Below is a small trained network, with its code and all its weights. Each question gives an input and a target symbol and asks what happens when units are switched off, that is, made to give their printed mean instead of their output.

import numpy as np


def w(rows, s, z=0):
    codes = np.array(rows[::2]) - 128.0
    scale = np.full(codes.shape[1], s)
    scale[-1] = z or s
    return codes * scale


def f(y):
    return y / 2 * (1 + np.tanh(0.7978845608 * (y + 0.044715 * y**3)))


def softmax(a):
    e = np.exp(a - a.max(-1, keepdims=True))
    return e / e.sum(-1, keepdims=True)


def log_softmax(a):
    a = a - a.max(-1, keepdims=True)
    return a - np.log(np.exp(a).sum(-1, keepdims=True))


def net(x, mask):
    ids = ['αβεζηθλμξπστφω'.index(c) for c in x.split()]
    T = len(ids)
    res = E[ids] + P[:T]
    u = 0
    for l in range(2):
        r = res
        for j in range(2):
            rows = slice(4 * j, 4 * j + 4)
            q, k, v = (r @ M[l][rows].T for M in (Q, K, V))
            z = softmax(np.where(np.tri(T) > 0, q @ k.T / 4**0.5, -1e9)) @ v
            o = O[l][rows]
            res = res + np.where(mask[u + j], z, o[:, -1]) @ o[:, :-1]
        u += 2
        y = f(res @ A[l][:, :-1].T + A[l][:, -1])
        res = res + np.where(mask[u : u + 4], y, B[l][:, -1]) @ B[l][:, :-1]
        u += 4
    return log_softmax(res[-1] @ U[:, :-1].T + U[:, -1])


Q, K, V, O, A, B = {}, {}, {}, {}, {}, {}
E = w([
[87,94,39,202,145,165,138,86,128],'α',
[178,154,156,112,79,114,121,128,205],'β',
[163,162,71,156,101,179,106,164,149],'ε',
[63,113,143,156,55,170,184,126,167],'ζ',
[109,40,124,123,79,124,82,71,68],'η',
[106,52,61,84,142,208,94,137,34],'θ',
[151,155,176,200,114,113,115,127,6],'λ',
[150,86,100,135,223,100,128,96,128],'μ',
[196,242,55,115,198,106,73,81,116],'ξ',
[118,111,174,105,189,178,112,167,68],'π',
[169,154,145,28,117,116,150,40,101],'σ',
[58,195,163,140,132,206,84,182,162],'τ',
[196,93,107,180,139,45,62,173,135],'φ',
[115,82,192,102,156,120,213,23,177],'ω',
],0.017)
P = w([
[40,125,77,93,69,79,140,178,94],'0',
[106,100,219,102,49,147,77,88,143],'1',
[147,130,79,150,149,127,215,194,95],'2',
[167,123,220,132,94,180,102,66,168],'3',
[203,126,143,160,195,131,233,203,121],'4',
[198,140,175,151,156,208,128,10,187],'5',
],0.011)
Q[0] = w([
[79,159,128,173,118,150,162,225,160],'L0H1',
[146,110,101,205,188,202,144,152,118],'L0H1',
[158,126,178,158,181,185,88,50,146],'L0H1',
[129,140,125,172,198,113,184,196,51],'L0H1',
[206,69,94,176,36,126,190,101,138],'L0H2',
[212,127,175,180,185,253,89,2,106],'L0H2',
[65,192,99,79,107,95,69,69,148],'L0H2',
[197,101,31,104,127,42,165,142,45],'L0H2',
],0.0078)
K[0] = w([
[65,137,151,218,176,153,76,171,93],'L0H1',
[236,148,173,173,177,211,155,190,78],'L0H1',
[228,124,192,96,204,139,162,108,201],'L0H1',
[166,153,89,172,167,120,70,247,117],'L0H1',
[158,109,85,160,86,158,233,46,126],'L0H2',
[194,228,215,136,220,243,133,108,161],'L0H2',
[80,254,84,87,62,124,63,132,185],'L0H2',
[237,86,47,115,77,95,110,106,69],'L0H2',
],0.0072)
V[0] = w([
[121,151,117,128,1,40,101,108,8],'L0H1',
[148,85,46,176,157,84,99,157,117],'L0H1',
[151,86,154,141,85,116,119,86,158],'L0H1',
[104,88,91,111,108,103,46,193,185],'L0H1',
[226,106,106,165,67,140,112,96,127],'L0H2',
[85,162,163,158,104,132,156,197,199],'L0H2',
[166,182,90,167,49,216,207,127,164],'L0H2',
[157,76,135,136,90,173,172,132,79],'L0H2',
],0.0068)
O[0] = w([
[88,193,147,98,170,84,36,153,180,157],'L0H1',
[126,150,27,86,125,54,149,62,120,100],'L0H1',
[104,100,133,89,129,130,101,91,123,132],'L0H1',
[160,73,126,56,77,100,146,200,128,95],'L0H1',
[143,54,176,75,61,109,2,74,184,206],'L0H2',
[87,154,109,90,191,136,134,140,138,93],'L0H2',
[204,80,153,67,195,147,105,155,254,253],'L0H2',
[55,39,114,147,232,163,48,127,129,184],'L0H2',
],0.007,0.0047)
A[0] = w([
[194,133,142,153,82,120,79,127,106,78],'L0N1',
[131,106,224,27,53,215,47,136,189,36],'L0N2',
[134,193,243,137,155,182,115,98,105,254],'L0N3',
[186,128,145,201,119,2,163,221,180,199],'L0N4',
],0.0073,0.00094)
B[0] = w([
[153,50,189,169,95,74,146,98,109,150],'L0N1',
[129,159,22,161,147,138,171,1,117,249],'L0N2',
[108,100,80,155,189,154,54,246,89,182],'L0N3',
[80,169,141,109,236,78,64,111,164,153],'L0N4',
],0.0079,0.015)
Q[1] = w([
[253,27,84,148,216,140,127,125,149],'L1H1',
[162,85,109,163,137,184,44,28,123],'L1H1',
[157,157,152,113,163,154,82,182,172],'L1H1',
[177,56,108,130,31,169,71,153,190],'L1H1',
[159,134,236,73,62,182,52,129,138],'L1H2',
[156,70,82,80,46,149,78,70,242],'L1H2',
[171,131,100,233,133,116,81,61,113],'L1H2',
[59,183,132,159,27,47,174,90,181],'L1H2',
],0.0071)
K[1] = w([
[221,66,129,157,183,152,207,87,80],'L1H1',
[151,71,217,82,233,96,71,121,128],'L1H1',
[181,91,93,114,168,119,107,70,216],'L1H1',
[123,92,115,22,150,163,70,70,64],'L1H1',
[40,172,187,25,106,181,136,35,151],'L1H2',
[165,62,194,64,162,141,72,63,25],'L1H2',
[201,194,144,80,224,157,184,111,93],'L1H2',
[111,159,58,2,39,76,107,149,78],'L1H2',
],0.0067)
V[1] = w([
[103,67,98,150,72,165,84,157,150],'L1H1',
[126,224,94,72,86,218,141,156,105],'L1H1',
[67,66,106,41,168,147,138,115,87],'L1H1',
[43,126,122,154,124,143,171,130,254],'L1H1',
[198,178,92,203,118,117,84,166,176],'L1H2',
[109,91,93,94,86,120,91,84,160],'L1H2',
[186,188,149,83,182,136,128,124,66],'L1H2',
[74,139,86,142,158,152,152,179,190],'L1H2',
],0.0091)
O[1] = w([
[167,57,87,101,132,92,104,213,166,153],'L1H1',
[207,120,134,74,183,247,61,172,193,68],'L1H1',
[172,57,209,144,180,117,133,126,66,232],'L1H1',
[172,89,127,254,61,114,194,215,189,100],'L1H1',
[78,146,46,32,50,152,60,230,179,222],'L1H2',
[188,128,153,145,152,34,89,146,184,254],'L1H2',
[95,224,186,58,120,168,102,113,36,149],'L1H2',
[135,115,71,101,135,109,203,190,132,173],'L1H2',
],0.0076,0.0055)
A[1] = w([
[92,239,162,33,182,118,243,230,112,3],'L1N1',
[170,233,250,1,123,119,172,144,76,221],'L1N2',
[128,188,99,38,64,198,83,219,139,109],'L1N3',
[186,147,158,102,10,229,100,33,160,141],'L1N4',
],0.0054,0.0019)
B[1] = w([
[82,147,169,223,10,103,99,64,231,189],'L1N1',
[242,45,105,158,185,133,135,100,139,180],'L1N2',
[192,223,193,98,70,120,162,176,56,253],'L1N3',
[53,2,184,96,115,96,72,168,80,255],'L1N4',
],0.0078,0.0067)
U = w([
[168,161,149,143,86,120,130,85,125,80],'α',
[101,127,21,128,173,136,154,142,139,65],'β',
[66,163,161,193,176,165,25,158,130,158],'ε',
[169,174,60,98,133,156,171,149,90,230],'ζ',
[97,54,188,122,91,150,126,129,223,120],'η',
[112,51,213,97,45,91,112,159,88,99],'θ',
[105,70,147,86,150,152,136,191,75,130],'λ',
[222,133,167,73,174,129,182,79,139,125],'μ',
[111,78,204,94,73,99,201,106,113,254],'ξ',
[48,130,82,69,147,80,122,138,117,98],'π',
[114,115,185,169,70,136,121,142,129,130],'σ',
[135,202,146,160,186,103,138,81,209,120],'τ',
[169,151,126,254,123,168,116,127,70,50],'φ',
[108,176,86,140,99,77,179,70,94,92],'ω',
],0.0088,0.0064)

Each question gives the input, a string of symbols that net reads in full, and the target symbol t.
The units are the heads (4 rows each of Q, K, V and O) and the neurons (one row each of A and B). Each row of codes is followed by its name. A weight is (code - 128) times the scale printed after its matrix; where a second scale follows, it is the last column's (O, A, B and U).
mask holds one flag per unit, layer by layer, with each layer's heads first. A switched-off unit (its flag False) gives its mean, the last column of its rows in O or B, instead of its output. The means were averaged over made-up inputs and are rounded, as every weight is.
A unit's drop is (log p(t) with every unit on - log p(t) with that unit switched off) / (log p(t) with every unit on - log p(t) with every unit switched off).
The circuit of an input: a set's keep is (log p(t) with only the set's units on - log p(t) with every unit switched off) / (log p(t) with every unit on - log p(t) with every unit switched off). Starting from all 12 units, units are removed one at a time, each time the one whose removal leaves the highest keep (on an exact tie, the one counted first), for as long as the keep stays at least 0.8.
circuit, biggest first: the units of the circuit, biggest drop first
unit that matters most: the unit with the biggest drop
k most important neurons of layer l: the k neurons of layer l with the biggest drops, biggest first
heads that matter: for each layer, one digit per head in row order, 1 if its drop is at least 0.15 and else 0, layers parted by /
input ω ω σ θ, target φ: circuit, biggest first	(L1H2, L0H1)
input σ ε α ε ε, target ζ: heads that matter	00 / 11
input θ β θ φ σ ε, target ω: heads that matter	00 / 10
input ε μ β α, target ξ: unit that matters most	L0N3
input ε ε ε σ ε μ, target ε: circuit, biggest first	(L0H1, L0N3)
input ε φ σ σ, target ω: circuit, biggest first	(L0N2, L1H1, L0N1)
input α ε β ε ε ξ, target θ: circuit, biggest first	(L1N4, L0H2, L1H2)
input φ ε α σ, target ε: heads that matter	11 / 00
input α ε τ α, target ζ: heads that matter	01 / 01
input σ τ ε ε, target ζ: heads that matter	01 / 01
input α ε σ σ τ θ, target ζ: circuit, biggest first	(L1H2, L0H2)
input θ β φ, target π: circuit, biggest first	(L0N4, L1H2)
input ε ω ε ε ε ξ, target θ: circuit, biggest first	(L0H2, L1N4, L1H2)
input θ λ β, target τ: heads that matter	10 / 00
input ε α σ ε ε ε, target η: circuit, biggest first	(L0H2, L1N4)
input φ ε ε ε ε η, target τ: circuit, biggest first	(L1H2, L0H2, L0N2)
input ε θ ε, target λ: circuit, biggest first	(L1H1)
input ε α θ ε, target μ: circuit, biggest first	(L0N2, L1H1, L0H2)
input ω σ α σ ω ε, target φ: heads that matter	10 / 10
input σ σ θ β β, target τ: circuit, biggest first	(L0N4)
input σ α ε φ θ σ, target ω: circuit, biggest first	(L1H1, L0N1)
input σ β ε π φ ε, target ω: circuit, biggest first	(L0N4, L1H1)
input α ε α λ, target π: heads that matter	00 / 10
input ε α ξ ω β μ, target φ: heads that matter	10 / 01
input α ε ζ ω σ α, target φ: circuit, biggest first	(L0H1, L1H1)
input θ ε σ, target μ: 2 most important neurons of layer 0	(L0N3, L0N4)
input σ ξ ε λ σ μ, target ε: unit that matters most	L0N2
input ε ε σ ω, target φ: heads that matter	10 / 00
input θ ε σ ε, target ε: heads that matter	10 / 11
